Here is a tiny trained network, its code and every weight. The questions are about switching its units off for an input and a target symbol, where a switched-off unit gives its printed mean instead of its output.

import numpy as np


def w(rows, s, z=0):
    codes = np.array(rows[::2]) - 128.0
    scale = np.full(codes.shape[1], s)
    scale[-1] = z or s
    return codes * scale


def f(y):
    return y / 2 * (1 + np.tanh(0.7978845608 * (y + 0.044715 * y**3)))


def softmax(a):
    e = np.exp(a - a.max(-1, keepdims=True))
    return e / e.sum(-1, keepdims=True)


def log_softmax(a):
    a = a - a.max(-1, keepdims=True)
    return a - np.log(np.exp(a).sum(-1, keepdims=True))


def net(x, mask):
    ids = ['ΞΩβεζθλπφψ'.index(c) for c in x.split()]
    T = len(ids)
    res = E[ids] + P[:T]
    u = 0
    for l in range(2):
        r = res
        for j in range(3):
            rows = slice(2 * j, 2 * j + 2)
            q, k, v = (r @ M[l][rows].T for M in (Q, K, V))
            z = softmax(np.where(np.tri(T) > 0, q @ k.T / 2**0.5, -1e9)) @ v
            o = O[l][rows]
            res = res + np.where(mask[u + j], z, o[:, -1]) @ o[:, :-1]
        u += 3
        y = f(res @ A[l][:, :-1].T + A[l][:, -1])
        res = res + np.where(mask[u : u + 8], y, B[l][:, -1]) @ B[l][:, :-1]
        u += 8
    return log_softmax(res[-1] @ U[:, :-1].T + U[:, -1])


Q, K, V, O, A, B = {}, {}, {}, {}, {}, {}
E = w([
[109,113,43],'Ξ',
[171,213,111],'Ω',
[195,217,97],'β',
[255,143,164],'ε',
[231,89,224],'ζ',
[159,83,53],'θ',
[56,158,33],'λ',
[163,5,138],'π',
[118,211,137],'φ',
[124,53,103],'ψ',
],0.0093)
P = w([
[92,123,162],'0',
[209,225,2],'1',
[203,122,104],'2',
[175,142,95],'3',
[185,122,107],'4',
[146,109,130],'5',
[137,142,89],'6',
[114,115,120],'7',
[112,79,158],'8',
[85,117,121],'9',
[132,121,89],'10',
],0.0061)
Q[0] = w([
[153,118,151],'L0H0',
[130,101,91],'L0H0',
[95,126,161],'L0H1',
[217,177,109],'L0H1',
[160,5,114],'L0H2',
[95,157,109],'L0H2',
],0.017)
K[0] = w([
[118,109,85],'L0H0',
[115,164,118],'L0H0',
[211,117,77],'L0H1',
[29,83,93],'L0H1',
[148,6,90],'L0H2',
[92,165,140],'L0H2',
],0.013)
V[0] = w([
[143,91,238],'L0H0',
[59,190,193],'L0H0',
[100,160,209],'L0H1',
[255,178,112],'L0H1',
[30,155,107],'L0H2',
[189,20,46],'L0H2',
],0.0091)
O[0] = w([
[233,111,117,29],'L0H0',
[146,1,164,15],'L0H0',
[198,62,120,36],'L0H1',
[153,209,34,230],'L0H1',
[94,70,213,48],'L0H2',
[10,207,88,253],'L0H2',
],0.0074,0.0041)
A[0] = w([
[66,84,234,67],'L0N0',
[51,88,60,250],'L0N1',
[136,112,115,101],'L0N2',
[80,212,220,75],'L0N3',
[226,184,253,158],'L0N4',
[124,210,229,234],'L0N5',
[135,133,125,36],'L0N6',
[160,42,152,86],'L0N7',
],0.0071,0.0019)
B[0] = w([
[70,63,214,105],'L0N0',
[51,118,50,254],'L0N1',
[93,152,132,115],'L0N2',
[164,188,177,163],'L0N3',
[49,241,124,141],'L0N4',
[192,214,123,179],'L0N5',
[125,121,147,115],'L0N6',
[125,82,246,102],'L0N7',
],0.012,0.0044)
Q[1] = w([
[97,147,174],'L1H0',
[174,178,1],'L1H0',
[185,100,194],'L1H1',
[244,172,193],'L1H1',
[97,61,124],'L1H2',
[196,97,166],'L1H2',
],0.01)
K[1] = w([
[140,148,138],'L1H0',
[73,138,47],'L1H0',
[87,165,89],'L1H1',
[109,246,103],'L1H1',
[174,228,102],'L1H2',
[64,173,147],'L1H2',
],0.012)
V[1] = w([
[158,148,246],'L1H0',
[41,162,185],'L1H0',
[231,110,68],'L1H1',
[166,7,230],'L1H1',
[156,96,153],'L1H2',
[102,204,198],'L1H2',
],0.011)
O[1] = w([
[120,216,83,2],'L1H0',
[173,102,70,140],'L1H0',
[28,92,203,133],'L1H1',
[173,10,127,21],'L1H1',
[107,126,160,94],'L1H2',
[128,200,94,130],'L1H2',
],0.011,0.03)
A[1] = w([
[153,124,2,189],'L1N0',
[132,179,196,120],'L1N1',
[129,126,185,96],'L1N2',
[174,144,167,96],'L1N3',
[235,70,117,4],'L1N4',
[87,43,108,195],'L1N5',
[211,173,116,98],'L1N6',
[164,135,239,108],'L1N7',
],0.0086,0.0045)
B[1] = w([
[169,163,204,226],'L1N0',
[177,95,142,254],'L1N1',
[86,145,103,136],'L1N2',
[111,172,86,130],'L1N3',
[133,152,3,162],'L1N4',
[120,40,147,190],'L1N5',
[32,120,151,156],'L1N6',
[83,185,112,161],'L1N7',
],0.015,0.01)
U = w([
[246,143,253,243],'Ξ',
[93,84,145,82],'Ω',
[58,114,83,46],'β',
[76,151,90,55],'ε',
[114,98,144,53],'ζ',
[145,210,111,210],'θ',
[181,148,102,2],'λ',
[176,72,251,161],'π',
[167,93,132,70],'φ',
[227,89,222,140],'ψ',
],0.0052,0.0039)

Each question gives the input, a string of symbols that net reads in full, and the target symbol t.
The units are the heads (2 rows each of Q, K, V and O) and the neurons (one row each of A and B). Each row of codes is followed by its name. A weight is (code - 128) times the scale printed after its matrix; where a second scale follows, it is the last column's (O, A, B and U).
mask holds one flag per unit, layer by layer, with each layer's heads first. A switched-off unit (its flag False) gives its mean, the last column of its rows in O or B, instead of its output. The means were averaged over made-up inputs and are rounded, as every weight is.
A unit's drop is (log p(t) with every unit on - log p(t) with that unit switched off) / (log p(t) with every unit on - log p(t) with every unit switched off).
The circuit of an input: a set's keep is (log p(t) with only the set's units on - log p(t) with every unit switched off) / (log p(t) with every unit on - log p(t) with every unit switched off). Starting from the 12 units with the biggest drops (on a tie, the unit counted first), units are removed one at a time, each time the one whose removal leaves the highest keep (on an exact tie, the one counted first), for as long as the keep stays at least 0.8.
circuit, biggest first: the units of the circuit, biggest drop first
most important unit: the unit with the biggest drop
k most important neurons: the k neurons with the biggest drops, biggest first
k most important neurons of layer l: the k neurons of layer l with the biggest drops, biggest first
which heads matter: for each layer, one digit per head in row order, 1 if its drop is at least 0.15 and else 0, layers parted by /
input Ξ ε ε θ λ Ξ, target Ξ: most important unit => L1N0
input λ π θ Ξ ψ φ Ξ β λ, target λ: which heads matter => 111 / 010
input β Ξ φ θ β θ β θ ψ θ, target β: which heads matter => 111 / 010
input ψ β λ φ Ω π π, target ψ: which heads matter => 110 / 010
input φ θ β ψ λ, target φ: which heads matter => 111 / 010
input θ θ ψ β Ξ β ε θ θ, target θ: circuit, biggest first => (L1H1, L0H2, L1N5)
input Ξ φ λ, target Ξ: 2 most important neurons of layer 1 => (L1N0, L1N4)
input Ξ φ ζ ψ φ ψ β λ Ξ θ, target Ξ: which heads matter => 011 / 010
input π θ ζ, target θ: 2 most important neurons => (L1N7, L1N0)
input Ξ θ Ξ β λ π, target Ξ: 2 most important neurons => (L1N0, L0N0)
input θ π ε π θ θ Ξ ε π, target θ: circuit, biggest first => (L0H2, L1H1, L1N5)
input φ Ξ ζ λ ψ, target φ: 3 most important neurons => (L1N4, L0N7, L1N5)
input ψ β θ Ω θ ζ ψ φ θ ψ, target ψ: 3 most important neurons => (L1N0, L1N5, L0N0)
input π β ζ β θ β λ ψ β Ξ, target π: which heads matter => 110 / 010
input ψ Ξ ε β β Ω Ω θ β λ, target ψ: most important unit => L1H1
input π Ω θ β θ λ Ω φ Ω θ Ξ, target π: 2 most important neurons => (L1N5, L1N0)
input φ β λ θ π, target φ: 3 most important neurons of layer 0 => (L0N7, L0N0, L0N1)
input π ζ β ε λ Ω π, target π: which heads matter => 111 / 010
input β β Ω β Ω β π π, target β: 4 most important neurons => (L0N1, L1N0, L1N1, L0N4)
input φ ε β θ θ Ω λ θ, target φ: 2 most important neurons of layer 0 => (L0N7, L0N0)
input β φ π θ, target β: 2 most important neurons of layer 0 => (L0N1, L0N4)
input φ Ω β ζ, target θ: 2 most important neurons of layer 1 => (L1N0, L1N5)
input β φ ψ, target β: 4 most important neurons => (L0N1, L1N0, L1N1, L0N4)
